Below are the code and all the weights of a small trained network. Each question names an input and a class and asks about switching units off, where a switched-off unit gives its printed mean instead of its output.

import numpy as np


def w(rows, s, z=0):
    codes = np.array(rows[::2]) - 128.0
    scale = np.full(codes.shape[1], s)
    scale[-1] = z or s
    return codes * scale


def f(y):
    return y / 2 * (1 + np.tanh(0.7978845608 * (y + 0.044715 * y**3)))


def log_softmax(a):
    a = a - a.max(-1, keepdims=True)
    return a - np.log(np.exp(a).sum(-1, keepdims=True))


def net(x, mask):
    res = np.array(x, float).reshape(1, 4) / 4 @ E
    y = f(res @ A[0][:, :-1].T + A[0][:, -1])
    res = res + np.where(mask, y, B[0][:, -1]) @ B[0][:, :-1]
    return log_softmax(res[-1] @ U[:, :-1].T + U[:, -1])


A, B = {}, {}
E = w([
[129,131,127],'x0',
[195,243,86],'x1',
[97,158,254],'x2',
[240,86,188],'x3',
],0.0093)
A[0] = w([
[147,106,85,81],'n1',
[109,63,138,21],'n2',
[149,127,22,131],'n3',
[109,127,187,120],'n4',
[159,166,104,66],'n5',
[114,97,59,84],'n6',
[163,92,170,48],'n7',
[153,204,91,44],'n8',
[114,98,167,59],'n9',
[148,142,188,138],'n10',
[116,156,184,89],'n11',
[135,74,75,60],'n12',
[88,155,108,70],'n13',
[186,96,148,40],'n14',
[124,116,22,122],'n15',
[68,158,65,121],'n16',
[169,238,69,9],'n17',
[78,178,184,96],'n18',
[121,81,68,55],'n19',
[59,173,121,158],'n20',
[203,130,167,141],'n21',
[192,205,146,4],'n22',
[38,178,139,140],'n23',
[180,119,152,104],'n24',
[179,71,150,113],'n25',
[143,180,127,55],'n26',
[99,143,120,24],'n27',
[143,189,127,87],'n28',
[65,11,98,61],'n29',
[109,181,185,105],'n30',
[167,89,90,110],'n31',
[50,134,53,111],'n32',
[160,168,242,105],'n33',
[204,55,58,113],'n34',
[199,98,128,159],'n35',
[191,218,121,45],'n36',
],0.013,0.0048)
B[0] = w([
[41,201,193,143],'n1',
[45,67,223,157],'n2',
[73,176,139,199],'n3',
[75,186,122,183],'n4',
[100,129,217,148],'n5',
[103,172,163,161],'n6',
[73,102,126,176],'n7',
[84,96,174,170],'n8',
[36,131,154,157],'n9',
[55,134,70,196],'n10',
[71,196,128,169],'n11',
[23,208,182,155],'n12',
[107,19,82,140],'n13',
[46,93,109,171],'n14',
[51,190,132,194],'n15',
[109,75,75,182],'n16',
[120,62,200,200],'n17',
[54,184,118,179],'n18',
[58,138,131,154],'n19',
[140,27,32,177],'n20',
[52,79,21,219],'n21',
[106,71,159,180],'n22',
[86,86,50,186],'n23',
[117,48,42,176],'n24',
[90,87,62,200],'n25',
[10,71,169,143],'n26',
[2,65,115,121],'n27',
[13,7,186,156],'n28',
[89,77,236,207],'n29',
[39,214,120,180],'n30',
[84,155,118,161],'n31',
[146,73,84,191],'n32',
[43,158,91,254],'n33',
[20,184,112,209],'n34',
[111,95,17,201],'n35',
[53,25,224,195],'n36',
],0.006,0.0097)
U = w([
[105,60,208,103],'0',
[115,124,93,249],'1',
[109,85,26,64],'2',
[80,191,103,77],'3',
[168,133,96,192],'4',
[245,120,147,92],'5',
[195,174,148,86],'6',
],0.012,0.016)

Each question gives the input, the list of numbers given to net, and the class t.
The units are the neurons (one row each of A and B). Each row of codes is followed by its name. A weight is (code - 128) times the scale printed after its matrix; where a second scale follows, it is the last column's (A, B and U).
mask holds one flag per neuron, in row order. A switched-off neuron (its flag False) gives its mean, the last column of its row in B, instead of its output. The means were averaged over made-up inputs and are rounded, as every weight is.
A unit's drop is (log p(t) with every unit on - log p(t) with that unit switched off) / (log p(t) with every unit on - log p(t) with every unit switched off).
The circuit of an input: a set's keep is (log p(t) with only the set's units on - log p(t) with every unit switched off) / (log p(t) with every unit on - log p(t) with every unit switched off). Starting from the 12 units with the biggest drops (on a tie, the unit counted first), units are removed one at a time, each time the one whose removal leaves the highest keep (on an exact tie, the one counted first), for as long as the keep stays at least 0.8.
units of the circuit, in order: the units of the circuit, biggest drop first
most important unit: the unit with the biggest drop
k most important neurons: the k neurons with the biggest drops, biggest first
drop of u: that unit's drop, to one decimal
input [6,3,-8,-5], class 3: units of the circuit, in order : [n15; n3]
input [7,-7,-8,-7], class 3: most important unit : n15
input [-7,1,6,-8], class 2: units of the circuit, in order : [n20; n23]
input [2,4,-4,8], class 2: units of the circuit, in order : [n35; n21]
input [-7,-8,-8,1], class 0: 2 most important neurons : [n29; n2]
input [7,7,-6,-1], class 0: 2 most important neurons : [n17; n36]
input [-4,5,8,7], class 3: 2 most important neurons : [n33; n30]
input [-1,-1,-5,-4], class 3: 2 most important neurons : [n15; n3]
input [-3,-5,7,-8], class 2: 2 most important neurons : [n20; n23]
input [4,4,-1,3], class 0: 2 most important neurons : [n36; n17]
input [-1,-1,2,4], class 2: drop of n24 : 0.1
input [4,3,-5,-3], class 3: drop of n3 : 0.6
input [4,8,8,-2], class 0: drop of n28 : 0.2
input [-3,-7,-4,0], class 0: units of the circuit, in order : [n29]
input [-5,8,3,7], class 0: drop of n36 : 0.6
input [7,8,-4,8], class 0: 2 most important neurons : [n36; n17]
